Here is a tiny trained network, its code and every weight. The questions are about switching its units off for an input and a target symbol, where a switched-off unit gives its printed mean instead of its output.

import numpy as np


def w(rows, s, z=0):
    codes = np.array(rows[::2]) - 128.0
    scale = np.full(codes.shape[1], s)
    scale[-1] = z or s
    return codes * scale


def norm(h):
    return h / np.sqrt((h * h).mean(-1, keepdims=True) + 1e-5)


def f(y):
    return y / 2 * (1 + np.tanh(0.7978845608 * (y + 0.044715 * y**3)))


def softmax(a):
    e = np.exp(a - a.max(-1, keepdims=True))
    return e / e.sum(-1, keepdims=True)


def log_softmax(a):
    a = a - a.max(-1, keepdims=True)
    return a - np.log(np.exp(a).sum(-1, keepdims=True))


def net(x, mask):
    ids = ['ΓΣΦζθλπ'.index(c) for c in x.split()]
    T = len(ids)
    res = E[ids] + P[:T]
    u = 0
    for l in range(3):
        r = norm(res)
        for j in range(2):
            rows = slice(2 * j, 2 * j + 2)
            q, k, v = (r @ M[l][rows].T for M in (Q, K, V))
            z = softmax(np.where(np.tri(T) > 0, q @ k.T / 2**0.5, -1e9)) @ v
            o = O[l][rows]
            res = res + np.where(mask[u + j], z, o[:, -1]) @ o[:, :-1]
        u += 2
        y = f(norm(res) @ A[l][:, :-1].T + A[l][:, -1])
        res = res + np.where(mask[u : u + 8], y, B[l][:, -1]) @ B[l][:, :-1]
        u += 8
    return log_softmax(norm(res)[-1] @ U[:, :-1].T + U[:, -1])


Q, K, V, O, A, B = {}, {}, {}, {}, {}, {}
E = w([
[138,209,158],'Γ',
[90,169,191],'Σ',
[231,124,101],'Φ',
[144,142,58],'ζ',
[76,87,62],'θ',
[191,31,3],'λ',
[139,2,54],'π',
],0.0049)
P = w([
[161,113,113],'0',
[35,33,137],'1',
[2,158,109],'2',
[134,76,215],'3',
[79,185,94],'4',
[152,100,200],'5',
[112,177,60],'6',
[173,117,183],'7',
[127,205,63],'8',
[163,126,170],'9',
[139,200,54],'10',
[168,135,187],'11',
],0.009)
Q[0] = w([
[238,43,206],'L0H1',
[83,133,84],'L0H1',
[178,152,125],'L0H2',
[251,253,112],'L0H2',
],0.0062)
K[0] = w([
[130,254,68],'L0H1',
[81,39,140],'L0H1',
[196,62,141],'L0H2',
[171,134,195],'L0H2',
],0.0067)
V[0] = w([
[153,79,159],'L0H1',
[138,128,178],'L0H1',
[123,131,2],'L0H2',
[115,74,65],'L0H2',
],0.0095)
O[0] = w([
[161,104,57,136],'L0H1',
[131,52,147,144],'L0H1',
[232,177,151,2],'L0H2',
[184,253,69,89],'L0H2',
],0.006,0.0031)
A[0] = w([
[65,157,145,13],'L0N1',
[112,144,128,29],'L0N2',
[48,174,164,45],'L0N3',
[124,178,91,146],'L0N4',
[168,155,255,138],'L0N5',
[127,151,119,106],'L0N6',
[151,156,150,91],'L0N7',
[220,177,37,252],'L0N8',
],0.0068,0.0028)
B[0] = w([
[179,88,78,127],'L0N1',
[163,36,9,90],'L0N2',
[118,59,23,174],'L0N3',
[4,56,129,160],'L0N4',
[45,85,102,250],'L0N5',
[83,35,69,115],'L0N6',
[130,95,101,102],'L0N7',
[4,47,143,233],'L0N8',
],0.0037,0.0024)
Q[1] = w([
[83,171,166],'L1H1',
[29,48,1],'L1H1',
[192,83,102],'L1H2',
[124,118,135],'L1H2',
],0.0086)
K[1] = w([
[53,109,94],'L1H1',
[255,236,17],'L1H1',
[188,48,145],'L1H2',
[143,129,109],'L1H2',
],0.0067)
V[1] = w([
[160,76,117],'L1H1',
[170,25,81],'L1H1',
[161,255,139],'L1H2',
[244,111,249],'L1H2',
],0.0054)
O[1] = w([
[199,205,192,127],'L1H1',
[190,150,187,150],'L1H1',
[79,139,99,39],'L1H2',
[89,254,142,3],'L1H2',
],0.0065,0.0046)
A[1] = w([
[174,103,168,71],'L1N1',
[166,230,129,181],'L1N2',
[58,152,168,1],'L1N3',
[88,90,194,161],'L1N4',
[2,183,49,81],'L1N5',
[141,201,181,62],'L1N6',
[76,220,158,39],'L1N7',
[159,140,53,161],'L1N8',
],0.0063,0.0026)
B[1] = w([
[181,161,134,135],'L1N1',
[18,79,130,88],'L1N2',
[107,163,65,101],'L1N3',
[183,106,104,253],'L1N4',
[224,30,162,175],'L1N5',
[106,59,102,87],'L1N6',
[95,144,102,82],'L1N7',
[81,155,252,132],'L1N8',
],0.0041,0.0031)
Q[2] = w([
[118,113,5],'L2H1',
[152,180,151],'L2H1',
[116,141,163],'L2H2',
[122,106,176],'L2H2',
],0.016)
K[2] = w([
[134,247,178],'L2H1',
[133,80,166],'L2H1',
[160,79,111],'L2H2',
[162,122,114],'L2H2',
],0.013)
V[2] = w([
[216,35,33],'L2H1',
[139,158,2],'L2H1',
[249,86,207],'L2H2',
[93,197,89],'L2H2',
],0.0075)
O[2] = w([
[168,3,183,249],'L2H1',
[213,92,98,95],'L2H1',
[102,251,242,223],'L2H2',
[116,18,93,3],'L2H2',
],0.0058,0.0049)
A[2] = w([
[254,189,190,196],'L2N1',
[166,123,20,35],'L2N2',
[155,43,116,84],'L2N3',
[63,137,92,255],'L2N4',
[18,80,177,94],'L2N5',
[241,95,157,105],'L2N6',
[123,112,215,3],'L2N7',
[99,174,49,35],'L2N8',
],0.0079,0.0028)
B[2] = w([
[216,110,152,247],'L2N1',
[138,103,23,113],'L2N2',
[122,185,175,177],'L2N3',
[172,159,147,168],'L2N4',
[135,68,163,255],'L2N5',
[208,212,84,221],'L2N6',
[123,45,2,220],'L2N7',
[72,198,38,115],'L2N8',
],0.0081,0.0038)
U = w([
[41,186,96,255],'Γ',
[6,23,160,107],'Σ',
[115,193,204,85],'Φ',
[117,93,61,175],'ζ',
[149,67,55,135],'θ',
[220,154,110,118],'λ',
[177,134,118,54],'π',
],0.011,0.0033)

Each question gives the input, a string of symbols that net reads in full, and the target symbol t.
The units are the heads (2 rows each of Q, K, V and O) and the neurons (one row each of A and B). Each row of codes is followed by its name. A weight is (code - 128) times the scale printed after its matrix; where a second scale follows, it is the last column's (O, A, B and U).
mask holds one flag per unit, layer by layer, with each layer's heads first. A switched-off unit (its flag False) gives its mean, the last column of its rows in O or B, instead of its output. The means were averaged over made-up inputs and are rounded, as every weight is.
A unit's drop is (log p(t) with every unit on - log p(t) with that unit switched off) / (log p(t) with every unit on - log p(t) with every unit switched off).
The circuit of an input: a set's keep is (log p(t) with only the set's units on - log p(t) with every unit switched off) / (log p(t) with every unit on - log p(t) with every unit switched off). Starting from the 12 units with the biggest drops (on a tie, the unit counted first), units are removed one at a time, each time the one whose removal leaves the highest keep (on an exact tie, the one counted first), for as long as the keep stays at least 0.8.
circuit, biggest first: the units of the circuit, biggest drop first
most important unit: the unit with the biggest drop
k most important neurons: the k neurons with the biggest drops, biggest first
top k neurons in layer l: the k neurons of layer l with the biggest drops, biggest first
heads that matter: for each layer, one digit per head in row order, 1 if its drop is at least 0.15 and else 0, layers parted by /
drop when u is switched off: that unit's drop, to one decimal
input λ Σ Γ, target λ: most important neuron => L1N5
input Σ Σ Σ Σ Φ Σ Φ, target Σ: heads that matter => 01 / 00 / 10
input Γ Φ Φ Σ θ, target Γ: circuit, biggest first => L2H1, L0H2, L1H2
input Φ λ θ, target Φ: circuit, biggest first => L1H1, L2H2
input Φ Γ Σ, target Φ: circuit, biggest first => L0N8, L0H2
input θ λ θ Σ Σ λ Γ Σ Γ Σ Γ, target θ: 2 most important neurons => L0N5, L1N5
input ζ Σ Γ, target ζ: circuit, biggest first => L0H2, L1H2, L2H2
input Σ Σ Φ Σ Γ Γ Γ Σ Φ Γ Σ, target Σ: heads that matter => 01 / 00 / 00
input ζ θ Γ Φ Φ, target ζ: heads that matter => 01 / 01 / 11
input Φ λ Φ Γ Σ π Σ Φ Γ π Γ, target Φ: 2 most important neurons => L0N8, L1N5
input λ Σ Σ λ Γ λ θ, target λ: 2 most important neurons => L1N5, L2N6
input Φ θ Γ Σ Γ Σ Σ Γ Φ Σ Γ, target Φ: top 2 neurons in layer 1 => L1N5, L1N2
input Γ Σ Σ, target Γ: 2 most important neurons => L0N8, L2N7
input θ Σ Σ Σ Σ λ Γ, target θ: circuit, biggest first => L2H2
input λ Σ λ, target λ: heads that matter => 01 / 10 / 10
input Σ Γ λ Σ π, target Σ: top 2 neurons in layer 2 => L2N1, L2N6
input Φ Φ Σ Σ Σ Σ Σ Σ Σ λ θ, target Φ: 2 most important neurons => L0N8, L0N3
input Φ π ζ, target Φ: drop when L2H1 is switched off => 0.2
input Φ π λ ζ Σ Σ Φ Σ λ Σ Φ, target Φ: drop when L0H1 is switched off => 0.1
input ζ ζ Σ Σ Γ Φ π Σ Σ, target ζ: drop when L0H2 is switched off => 0.8
input Γ Γ Γ Γ Σ Φ Σ ζ λ, target Γ: drop when L0H2 is switched off => 0.8
input θ Γ ζ, target θ: most important unit => L0H2
input λ Σ Σ Σ ζ ζ π, target λ: 2 most important neurons => L2N6, L1N5
input Φ Σ Σ Σ λ θ θ π Φ, target Φ: top 2 neurons in layer 0 => L0N8, L0N4
